Here is a tiny trained network, its code and every weight. The questions are about switching its units off for an input and a target symbol, where a switched-off unit gives its printed mean instead of its output.

import numpy as np


def w(rows, s, z=0):
    codes = np.array(rows[::2]) - 128.0
    scale = np.full(codes.shape[1], s)
    scale[-1] = z or s
    return codes * scale


def norm(h):
    return h / np.sqrt((h * h).mean(-1, keepdims=True) + 1e-5)


def f(y):
    return y / 2 * (1 + np.tanh(0.7978845608 * (y + 0.044715 * y**3)))


def softmax(a):
    e = np.exp(a - a.max(-1, keepdims=True))
    return e / e.sum(-1, keepdims=True)


def log_softmax(a):
    a = a - a.max(-1, keepdims=True)
    return a - np.log(np.exp(a).sum(-1, keepdims=True))


def net(x, mask):
    ids = ['ΔΘΩαγεηπ'.index(c) for c in x.split()]
    T = len(ids)
    res = E[ids] + P[:T]
    u = 0
    for l in range(2):
        r = norm(res)
        for j in range(2):
            rows = slice(4 * j, 4 * j + 4)
            q, k, v = (r @ M[l][rows].T for M in (Q, K, V))
            z = softmax(np.where(np.tri(T) > 0, q @ k.T / 4**0.5, -1e9)) @ v
            o = O[l][rows]
            res = res + np.where(mask[u + j], z, o[:, -1]) @ o[:, :-1]
        u += 2
        y = f(norm(res) @ A[l][:, :-1].T + A[l][:, -1])
        res = res + np.where(mask[u : u + 4], y, B[l][:, -1]) @ B[l][:, :-1]
        u += 4
    return log_softmax(norm(res)[-1] @ U[:, :-1].T + U[:, -1])


Q, K, V, O, A, B = {}, {}, {}, {}, {}, {}
E = w([
[77,3,49],'Δ',
[140,73,15],'Θ',
[213,197,166],'Ω',
[164,146,115],'α',
[20,142,143],'γ',
[53,172,149],'ε',
[129,40,24],'η',
[5,145,136],'π',
],0.0038)
P = w([
[23,255,19],'0',
[190,99,111],'1',
[170,85,127],'2',
[163,73,143],'3',
[149,66,154],'4',
[139,52,166],'5',
[133,41,171],'6',
[135,35,179],'7',
[107,32,194],'8',
[115,21,188],'9',
[110,20,198],'10',
[96,19,213],'11',
[127,5,210],'12',
],0.0015)
Q[0] = w([
[96,128,202],'L0H1',
[170,141,65],'L0H1',
[51,72,24],'L0H1',
[149,121,94],'L0H1',
[225,250,230],'L0H2',
[253,43,213],'L0H2',
[11,203,134],'L0H2',
[139,142,19],'L0H2',
],0.0051)
K[0] = w([
[133,129,173],'L0H1',
[143,124,73],'L0H1',
[88,64,131],'L0H1',
[123,135,107],'L0H1',
[186,199,163],'L0H2',
[255,125,99],'L0H2',
[88,123,168],'L0H2',
[95,145,97],'L0H2',
],0.0091)
V[0] = w([
[89,142,81],'L0H1',
[166,104,141],'L0H1',
[130,128,127],'L0H1',
[252,107,163],'L0H1',
[128,128,128],'L0H2',
[171,54,127],'L0H2',
[141,91,83],'L0H2',
[179,46,67],'L0H2',
],0.0029)
O[0] = w([
[162,191,156,184],'L0H1',
[180,100,97,120],'L0H1',
[138,128,127,129],'L0H1',
[200,30,60,74],'L0H1',
[128,128,128,128],'L0H2',
[120,208,30,175],'L0H2',
[177,195,166,202],'L0H2',
[155,249,136,247],'L0H2',
],0.0019,0.0014)
A[0] = w([
[116,1,147,7],'L0N1',
[123,136,201,136],'L0N2',
[160,134,92,54],'L0N3',
[227,118,79,119],'L0N4',
],0.0054,0.0016)
B[0] = w([
[123,204,110,167],'L0N1',
[43,115,92,120],'L0N2',
[82,126,169,136],'L0N3',
[4,120,156,253],'L0N4',
],0.0046,0.002)
Q[1] = w([
[113,84,45],'L1H1',
[178,160,145],'L1H1',
[126,83,29],'L1H1',
[167,198,219],'L1H1',
[151,52,47],'L1H2',
[131,253,245],'L1H2',
[131,238,243],'L1H2',
[78,90,83],'L1H2',
],0.015)
K[1] = w([
[123,246,48],'L1H1',
[224,84,153],'L1H1',
[169,218,77],'L1H1',
[166,5,183],'L1H1',
[109,164,2],'L1H2',
[133,79,230],'L1H2',
[138,76,235],'L1H2',
[140,196,89],'L1H2',
],0.0093)
V[1] = w([
[145,25,140],'L1H1',
[112,83,185],'L1H1',
[124,253,108],'L1H1',
[141,152,67],'L1H1',
[110,164,140],'L1H2',
[153,231,126],'L1H2',
[125,235,147],'L1H2',
[149,42,104],'L1H2',
],0.0061)
O[1] = w([
[68,69,35,7],'L1H1',
[118,2,128,68],'L1H1',
[187,209,217,253],'L1H1',
[140,222,110,179],'L1H1',
[126,151,179,148],'L1H2',
[67,196,150,133],'L1H2',
[96,203,199,146],'L1H2',
[143,67,33,100],'L1H2',
],0.0043,0.0028)
A[1] = w([
[99,31,190,8],'L1N1',
[2,72,89,228],'L1N2',
[157,183,57,117],'L1N3',
[74,51,64,255],'L1N4',
],0.0074,0.0028)
B[1] = w([
[2,121,36,158],'L1N1',
[133,185,171,254],'L1N2',
[46,28,56,175],'L1N3',
[75,156,225,210],'L1N4',
],0.0067,0.0026)
U = w([
[66,80,43,200],'Δ',
[5,124,173,108],'Θ',
[175,87,125,249],'Ω',
[161,218,229,87],'α',
[137,231,43,72],'γ',
[238,143,125,132],'ε',
[131,61,160,141],'η',
[134,73,150,95],'π',
],0.012,0.0013)

Each question gives the input, a string of symbols that net reads in full, and the target symbol t.
The units are the heads (4 rows each of Q, K, V and O) and the neurons (one row each of A and B). Each row of codes is followed by its name. A weight is (code - 128) times the scale printed after its matrix; where a second scale follows, it is the last column's (O, A, B and U).
mask holds one flag per unit, layer by layer, with each layer's heads first. A switched-off unit (its flag False) gives its mean, the last column of its rows in O or B, instead of its output. The means were averaged over made-up inputs and are rounded, as every weight is.
A unit's drop is (log p(t) with every unit on - log p(t) with that unit switched off) / (log p(t) with every unit on - log p(t) with every unit switched off).
The circuit of an input: a set's keep is (log p(t) with only the set's units on - log p(t) with every unit switched off) / (log p(t) with every unit on - log p(t) with every unit switched off). Starting from all 12 units, units are removed one at a time, each time the one whose removal leaves the highest keep (on an exact tie, the one counted first), for as long as the keep stays at least 0.8.
circuit, biggest first: the units of the circuit, biggest drop first
most important unit: the unit with the biggest drop
top k neurons: the k neurons with the biggest drops, biggest first
top k neurons in layer l: the k neurons of layer l with the biggest drops, biggest first
which heads matter: for each layer, one digit per head in row order, 1 if its drop is at least 0.15 and else 0, layers parted by /
input γ Δ α Δ, target η: which heads matter => 01 / 01
input Δ π Δ Ω Θ, target Θ: which heads matter => 01 / 10
input γ η Ω η, target η: circuit, biggest first => [L1H2, L1N4]
input Θ Θ α Ω η Θ α, target Θ: circuit, biggest first => [L1H1]
input Θ γ Θ α α α Θ γ Δ, target γ: which heads matter => 11 / 10
input Ω Θ η π Θ α Θ Δ Ω Ω Θ π η, target ε: circuit, biggest first => [L1H1, L1H2]
input Δ Θ Θ, target Θ: top 4 neurons => [L1N4, L0N4, L0N1, L1N3]
input Ω π Θ Ω Θ η Θ Ω η ε ε Θ Θ, target ε: circuit, biggest first => [L1H1, L1H2]
input ε α Θ Θ η α, target Θ: top 3 neurons => [L0N1, L1N1, L0N4]
input Θ Ω Ω α Θ Θ Θ Ω η Δ Θ Ω η, target γ: circuit, biggest first => [L0N1, L1N4]
input Θ Θ Θ η Θ Θ Θ Θ Θ Θ Δ Θ, target γ: top 3 neurons => [L0N4, L0N2, L0N1]
input Ω γ α α γ ε Ω, target Θ: which heads matter => 10 / 10
input η α Ω η α Θ Θ η η, target Δ: top 2 neurons => [L0N1, L1N3]
input γ γ Θ, target η: most important unit => L1H2
input Θ π ε Δ, target γ: which heads matter => 10 / 10
input η Θ η η ε η Θ Θ Θ, target Δ: top 3 neurons => [L1N3, L0N1, L0N2]
input Ω γ Θ Θ Ω, target Θ: which heads matter => 11 / 10
input γ Θ η Ω π Θ Ω γ η α η, target η: top 2 neurons in layer 0 => [L0N4, L0N1]
input η γ Θ Θ ε Δ, target Δ: top 2 neurons in layer 0 => [L0N4, L0N1]
input Θ η γ α γ Θ η Θ, target γ: most important unit => L0H1
input η Θ Θ Θ Ω α η, target Δ: which heads matter => 10 / 00
